X = 184, 70, 164, 157, 132, 74, 141, 123, 115, 128, 54
X[0] => 184
X[7] => 123
X[5] => 74
X[2] => 164
X[-8] => 157

a = 190  191   56   76   83  173  188   65  152   64  176  175  195  144   79
a[0] => 190
a[4] => 83
a[7] => 65
a[13] => 144

data =
138,53,144,113,99,134,163,82
69,139,76,187,154,60,105,147
71,142,76,190,155,61,103,149
140,58,149,110,96,139,166,81
85,146,90,169,152,79,106,151
77,144,83,178,154,69,105,149
145,52,151,106,94,143,169,78
76,146,80,184,154,68,103,151
61,139,64,206,154,50,99,148
171,113,175,79,89,173,169,90
140,55,149,109,95,140,167,80
Indices start at 0.
(0, 0)	138
(0, 1)	53
(0, 6)	163
(5, 0)	77
(9, 0)	171
(4, 2)	90
(4, 4)	152
(7, 1)	146
(7, 3)	184
(3, 4)	96
(5, 6)	105
(5, 7)	149
(8, 6)	99
(4, 3)	169
(1, 5)	60
(4, 1)	146
(7, 2)	80
(8, 7)	148
(9, 7)	90
(3, 2)	149
(6, 0)	145
(6, 6)	169
(9, 3)	79
(4, 5)	79
(5, 5)	69
(10, 4)	95
(2, 7)	149
(1, 3)	187
(2, 1)	142

arr =
100, 158, 130, 133, 171, 149, 110, 106, 161, 130, 133, 132
123, 142, 139, 133, 160, 147, 142, 125, 106, 124, 137, 162
146, 96, 110, 118, 63, 91, 113, 140, 152, 135, 112, 75
155, 89, 112, 119, 55, 89, 123, 148, 133, 133, 113, 83
99, 158, 131, 133, 171, 149, 110, 105, 160, 130, 134, 132
108, 139, 114, 126, 125, 120, 91, 110, 191, 137, 121, 85
135, 129, 137, 131, 141, 138, 148, 134, 94, 123, 134, 157
171, 80, 123, 120, 58, 95, 153, 162, 84, 126, 118, 117
123, 141, 139, 133, 159, 147, 142, 126, 105, 123, 136, 161
116, 127, 111, 123, 105, 111, 92, 116, 188, 137, 118, 76
105, 142, 116, 128, 131, 123, 92, 108, 191, 136, 123, 89
arr[0, 0]	100
arr[1]	[123, 142, 139, 133, 160, 147, 142, 125, 106, 124, 137, 162]
arr[8, 10]	136
arr[:, 5]	[149, 147, 91, 89, 149, 120, 138, 95, 147, 111, 123]
arr[:, 7]	[106, 125, 140, 148, 105, 110, 134, 162, 126, 116, 108]
arr[9, 4]	105
arr[1, 10]	137
arr[10]	[105, 142, 116, 128, 131, 123, 92, 108, 191, 136, 123, 89]
arr[:, 2]	[130, 139, 110, 112, 131, 114, 137, 123, 139, 111, 116]
arr[:, 4]	[171, 160, 63, 55, 171, 125, 141, 58, 159, 105, 131]
arr[9, 6]	92
arr[9, 8]	188
arr[10, 1]	142
arr[4, 5]	149
arr[6, 2]	137
arr[8]	[123, 141, 139, 133, 159, 147, 142, 126, 105, 123, 136, 161]
arr[:, 9]	[130, 124, 135, 133, 130, 137, 123, 126, 123, 137, 136]
arr[7, 2]	123
arr[2, 0]	146
arr[10, 5]	123
arr[7, 1]	80
arr[9, 2]	111
arr[2, 10]	112
arr[3, 1]	89
arr[2, 1]	96
arr[10, 6]	92
arr[6, 3]	131
arr[4, 4]	171
arr[5]	[108, 139, 114, 126, 125, 120, 91, 110, 191, 137, 121, 85]
arr[3, 6]	123
arr[10, 7]	108
arr[6, 8]	94
arr[8, 5]	147
arr[7, 9]	126
arr[0, 1]	158
arr[8, 1]	141

x =
100, 53, 104, 103, 111, 138, 103, 120, 186
129, 139, 85, 161, 117, 124, 90, 143, 138
x[0][0]: 100
x[0]: [100, 53, 104, 103, 111, 138, 103, 120, 186]
x[0][3]: 103
x[1][8]: 138
x[:, 8]: [186, 138]
x[0][8]: 186
x[0][4]: 111
x[1][1]: 139
x[:, 5]: [138, 124]

m =
array([[113, 143, 122, 141, 140,  96, 116, 143, 144, 153, 110],
       [127, 145, 119, 133, 137, 107, 164, 139, 121, 143, 136],
       [112, 139, 124, 112, 135, 140,  94, 187, 148, 119, 178],
       [161, 111, 162, 103, 115, 145, 132, 150, 121,  94, 149],
       [167, 149, 116, 131, 121, 155, 144,  69, 149, 172, 143],
       [118, 126, 157, 141, 158, 105, 149,  91, 127, 118, 122],
       [123, 151, 128, 165, 162, 134, 114, 185, 143, 156,  95],
       [153, 122, 105, 118,  89, 124, 120, 138, 110, 119, 140],
       [109, 132, 109, 137, 146, 116, 116,  90, 145, 146, 140],
       [160, 145, 125, 128, 106, 135, 147, 113, 140, 116, 139],
       [142, 121, 135, 141, 124, 101, 127, 140, 132, 117, 126],
       [127, 140, 165, 109, 149, 162, 150, 113, 124, 137, 122],
       [189, 118, 139, 122, 106, 127, 118, 142, 119, 129, 155],
       [141, 111, 120, 122, 104,  90, 113, 145, 133, 146, 121],
       [120,  89, 141,  89, 130, 170,  93, 174, 132, 125, 146],
       [109,  96, 148, 159, 156, 137, 129, 166, 128, 101,  98]])
Rows and columns are counted from 0.
(0, 0)	113
(11, 0)	127
(13, 3)	122
(12, 3)	122
(8, 5)	116
(10, 0)	142
(14, 2)	141
(6, 0)	123
(5, 0)	118
(9, 2)	125
(9, 1)	145
(15, 10)	98
(3, 6)	132
(3, 10)	149
(10, 6)	127
(11, 6)	150
(2, 10)	178
(13, 8)	133
(7, 8)	110
(4, 4)	121
(0, 10)	110
(1, 1)	145
(8, 8)	145
(9, 5)	135
(7, 0)	153
(14, 10)	146
(11, 10)	122
(1, 8)	121
(13, 10)	121
(4, 1)	149
(4, 0)	167
(8, 7)	90
(3, 2)	162

M =
137, 146, 167, 98
125, 156, 160, 107
149, 54, 109, 113
136, 140, 76, 152
134, 162, 72, 153
135, 144, 162, 97
133, 149, 162, 101
140, 109, 82, 146
118, 191, 90, 164
140, 105, 84, 145
121, 159, 154, 103
129, 149, 160, 101
122, 159, 163, 109
117, 189, 89, 163
129, 171, 72, 155
116, 168, 156, 113
M[0, 0] => 137
M[10] => [121, 159, 154, 103]
M[15, 3] => 113
M[:, 3] => [98, 107, 113, 152, 153, 97, 101, 146, 164, 145, 103, 101, 109, 163, 155, 113]
M[0] => [137, 146, 167, 98]
M[13, 2] => 89
M[1, 1] => 156
M[3, 1] => 140
M[14, 2] => 72
M[6] => [133, 149, 162, 101]
M[15, 1] => 168
M[3, 3] => 152
M[2, 2] => 109
M[0, 3] => 98
M[6, 2] => 162
M[3] => [136, 140, 76, 152]
M[8, 0] => 118
M[8, 1] => 191
M[14] => [129, 171, 72, 155]
M[1, 3] => 107
M[:, 2] => [167, 160, 109, 76, 72, 162, 162, 82, 90, 84, 154, 160, 163, 89, 72, 156]
M[9] => [140, 105, 84, 145]
M[5, 1] => 144
M[14, 1] => 171

A =
[[119, 137, 138, 200, 145],
 [103, 140, 92, 141, 123],
 [110, 119, 102, 145, 152],
 [175, 139, 140, 136, 145],
 [117, 128, 86, 167, 147],
 [151, 143, 129, 122, 159],
 [129, 139, 92, 137, 165],
 [123, 137, 68, 107, 174]]
A[0, 0] => 119
A[:, 4] => [145, 123, 152, 145, 147, 159, 165, 174]
A[4] => [117, 128, 86, 167, 147]
A[2, 1] => 119
A[2, 2] => 102
A[7, 1] => 137
A[1, 4] => 123
A[:, 3] => [200, 141, 145, 136, 167, 122, 137, 107]
A[:, 2] => [138, 92, 102, 140, 86, 129, 92, 68]
A[5, 4] => 159
A[2, 0] => 110
A[1, 0] => 103
A[0, 4] => 145
A[6, 2] => 92
A[7, 2] => 68
A[0] => [119, 137, 138, 200, 145]
A[4, 0] => 117
A[4, 3] => 167
A[3] => [175, 139, 140, 136, 145]
A[:, 0] => [119, 103, 110, 175, 117, 151, 129, 123]
